Small tables with named rows and columns. After each table, cells are looked up by row and column.

Table neram
fields: getevak, gub, veno, nif, ren, guzu, femidi
vit: [122, 88, 151, 103, 97, 230, 74]
fafig: [87, 82, 57, 148, 158, 79, 37]
doke: [67, 85, 46, 143, 168, 60, 36]
senafo: [139, 153, 120, 81, 103, 55, 236]
sug: [77, 80, 55, 146, 157, 82, 30]
nelav: [141, 100, 159, 95, 86, 215, 117]
pab: [102, 136, 130, 67, 110, 71, 204]
poz: [116, 142, 127, 72, 107, 65, 215]
moteret: [137, 97, 162, 92, 88, 216, 112]

What is the nif of poz in neram?
72
What is the ren of nelav in neram?
86
What is the gub of pab in neram?
136
What is the femidi of fafig in neram?
37
What is the guzu of sug in neram?
82
What is the femidi of moteret in neram?
112
What is the femidi of sug in neram?
30
What is the femidi of vit in neram?
74
What is the ren of senafo in neram?
103
What is the ren of fafig in neram?
158

dipepo:
|  | kub | luvurob | kamunir |
|---|---|---|---|
| daz | 203 | 126 | 172 |
| zezozi | 200 | 118 | 157 |
| sen | 191 | 113 | 61 |
| duk | 207 | 99 | 102 |
| pamopi | 179 | 206 | 104 |
| nenob | 183 | 89 | 129 |
| fugub | 119 | 204 | 124 |
| nafit | 181 | 153 | 127 |

What is the luvurob of pamopi in dipepo? 206
What is the kamunir of zezozi in dipepo? 157
What is the luvurob of nafit in dipepo? 153
What is the kamunir of pamopi in dipepo? 104
What is the luvurob of nenob in dipepo? 89
What is the kamunir of fugub in dipepo? 124
What is the kamunir of sen in dipepo? 61
What is the luvurob of fugub in dipepo? 204
What is the kub of duk in dipepo? 207
What is the kub of fugub in dipepo? 119
What is the luvurob of zezozi in dipepo? 118
What is the kamunir of nenob in dipepo? 129
What is the luvurob of sen in dipepo? 113
What is the luvurob of daz in dipepo? 126
What is the kamunir of nafit in dipepo? 127
What is the kub of daz in dipepo? 203
What is the kamunir of daz in dipepo? 172
Which row has the largest luvurob? pamopi

bineb =
	vegilev	senug	fipeg	sifopuz	lek	nibapu	mev
dozurok	121	185	68	198	138	93	188
zefo	120	175	92	173	173	64	216
zugono	121	212	119	75	206	148	137
lomo	120	201	53	209	112	153	77

vegilev of dozurok: 121
senug of zugono: 212
vegilev of lomo: 120
senug of zefo: 175
sifopuz of lomo: 209
mev of dozurok: 188
senug of dozurok: 185
fipeg of lomo: 53
sifopuz of zefo: 173
fipeg of zugono: 119
nibapu of zefo: 64
lek of lomo: 112
lek of zefo: 173
nibapu of lomo: 153
lek of dozurok: 138
lek of zugono: 206
sifopuz of zugono: 75
nibapu of dozurok: 93

nobuli:
        lupu  vezapas  garo  mipela  losemos
bop      0.4      0.6   0.4     0.3      0.2
nolagi   0.4      0.4   0.6     0.8      0.7
dup      0.6      0.6   0.4     0.6      0.6

What is the garo of nolagi in nobuli? 0.6
What is the garo of bop in nobuli? 0.4
What is the garo of dup in nobuli? 0.4
What is the vezapas of nolagi in nobuli? 0.4
What is the vezapas of dup in nobuli? 0.6
What is the losemos of dup in nobuli? 0.6
What is the mipela of nolagi in nobuli? 0.8
What is the vezapas of bop in nobuli? 0.6
What is the lupu of dup in nobuli? 0.6
What is the mipela of dup in nobuli? 0.6
What is the losemos of bop in nobuli? 0.2
What is the lupu of nolagi in nobuli? 0.4
Which row has the largest lupu? dup

Table vab
,bakeke,mesevim,sar,rabimaz,fuz,kebune,begutu,vos,vosofat
mur,119,119,98,83,128,169,134,63,122
fita,119,236,247,118,152,107,71,100,140
peg,133,151,117,130,135,127,122,135,147
gunevad,123,158,125,130,132,131,124,114,137
salido,146,135,119,124,135,148,127,129,149
zat,155,67,87,56,138,228,169,26,120
fubig,151,84,167,178,137,115,150,165,141
foz,128,105,138,123,151,169,154,105,142
sune,112,156,135,134,131,120,129,120,143
famubeg,121,146,128,136,129,125,120,120,147
lodevab,109,138,173,134,135,98,111,146,154

zat, kebune => 228
peg, vos => 135
foz, bakeke => 128
peg, kebune => 127
fita, mesevim => 236
famubeg, vos => 120
peg, vosofat => 147
fita, rabimaz => 118
fubig, kebune => 115
famubeg, bakeke => 121
mur, fuz => 128
mur, vos => 63
salido, bakeke => 146
lodevab, fuz => 135
salido, kebune => 148
fita, sar => 247
zat, mesevim => 67

Table dimiran
cols = vaseb, fasik, mokedor, vovuv, duvuzov, susolir, kiza
lelogo: [77, 118, 125, 123, 140, 190, 184]
nis: [72, 161, 83, 141, 43, 188, 183]
tofiv: [162, 105, 152, 111, 94, 164, 174]
migup: [44, 191, 210, 150, 80, 254, 76]
fam: [109, 120, 154, 111, 82, 146, 121]

migup, kiza: 76
lelogo, vovuv: 123
fam, kiza: 121
tofiv, mokedor: 152
lelogo, mokedor: 125
tofiv, susolir: 164
lelogo, kiza: 184
Which row has the largest susolir? migup

nuno:
	dov	zub	dogonop	rapodi	gefunu	vugoris	vutunab	gusivi	dep	kef
puvis	141	95	120	115	193	138	95	110	70	30
semol	170	89	121	203	32	180	135	179	105	121
nal	166	96	129	215	47	160	122	200	108	94
liba	155	124	137	158	174	138	71	181	70	30
paru	189	127	125	133	65	223	130	135	71	200
bopa	160	122	143	206	111	137	89	216	95	53
kas	149	112	129	133	191	140	78	146	64	26
gis	158	128	143	186	147	135	76	206	82	40
rasudul	176	89	116	179	29	200	139	157	93	150
tegisa	183	103	117	153	42	215	137	141	81	177
pufedan	162	109	138	216	77	145	105	216	105	70

dogonop of puvis: 120
dov of tegisa: 183
zub of rasudul: 89
vutunab of puvis: 95
dov of puvis: 141
gefunu of semol: 32
gefunu of rasudul: 29
rapodi of paru: 133

gadu
        mik  pog  ketod  rozog  lod  zomumor  zilam
fosu    174  112    169    172   94      171    141
razug   138  145    125    142  134      112    135
vene    155   83    201    190  156       55      7
midisa  147  120    238    115   70      173    170
zerud   147  151    139    117  132      167    164

pog of vene = 83
pog of razug = 145
zilam of fosu = 141
mik of midisa = 147
rozog of razug = 142
zomumor of zerud = 167
ketod of vene = 201
zomumor of midisa = 173
ketod of zerud = 139
pog of midisa = 120
lod of vene = 156
Row with the largest lod: vene

mor:
        pes  goloduz
ror    -0.1     -0.1
futi   -0.4     -0.3
bidib   0.2     -0.2
bar     0.5      0.4
tuz    -0.7      0.7
ledum   0.1     -0.3

ledum, goloduz -> -0.3
bidib, goloduz -> -0.2
ror, pes -> -0.1
tuz, pes -> -0.7
bar, goloduz -> 0.4
futi, pes -> -0.4
futi, goloduz -> -0.3
ror, goloduz -> -0.1
bar, pes -> 0.5
ledum, pes -> 0.1
bidib, pes -> 0.2
tuz, goloduz -> 0.7
Row with the largest goloduz: tuz

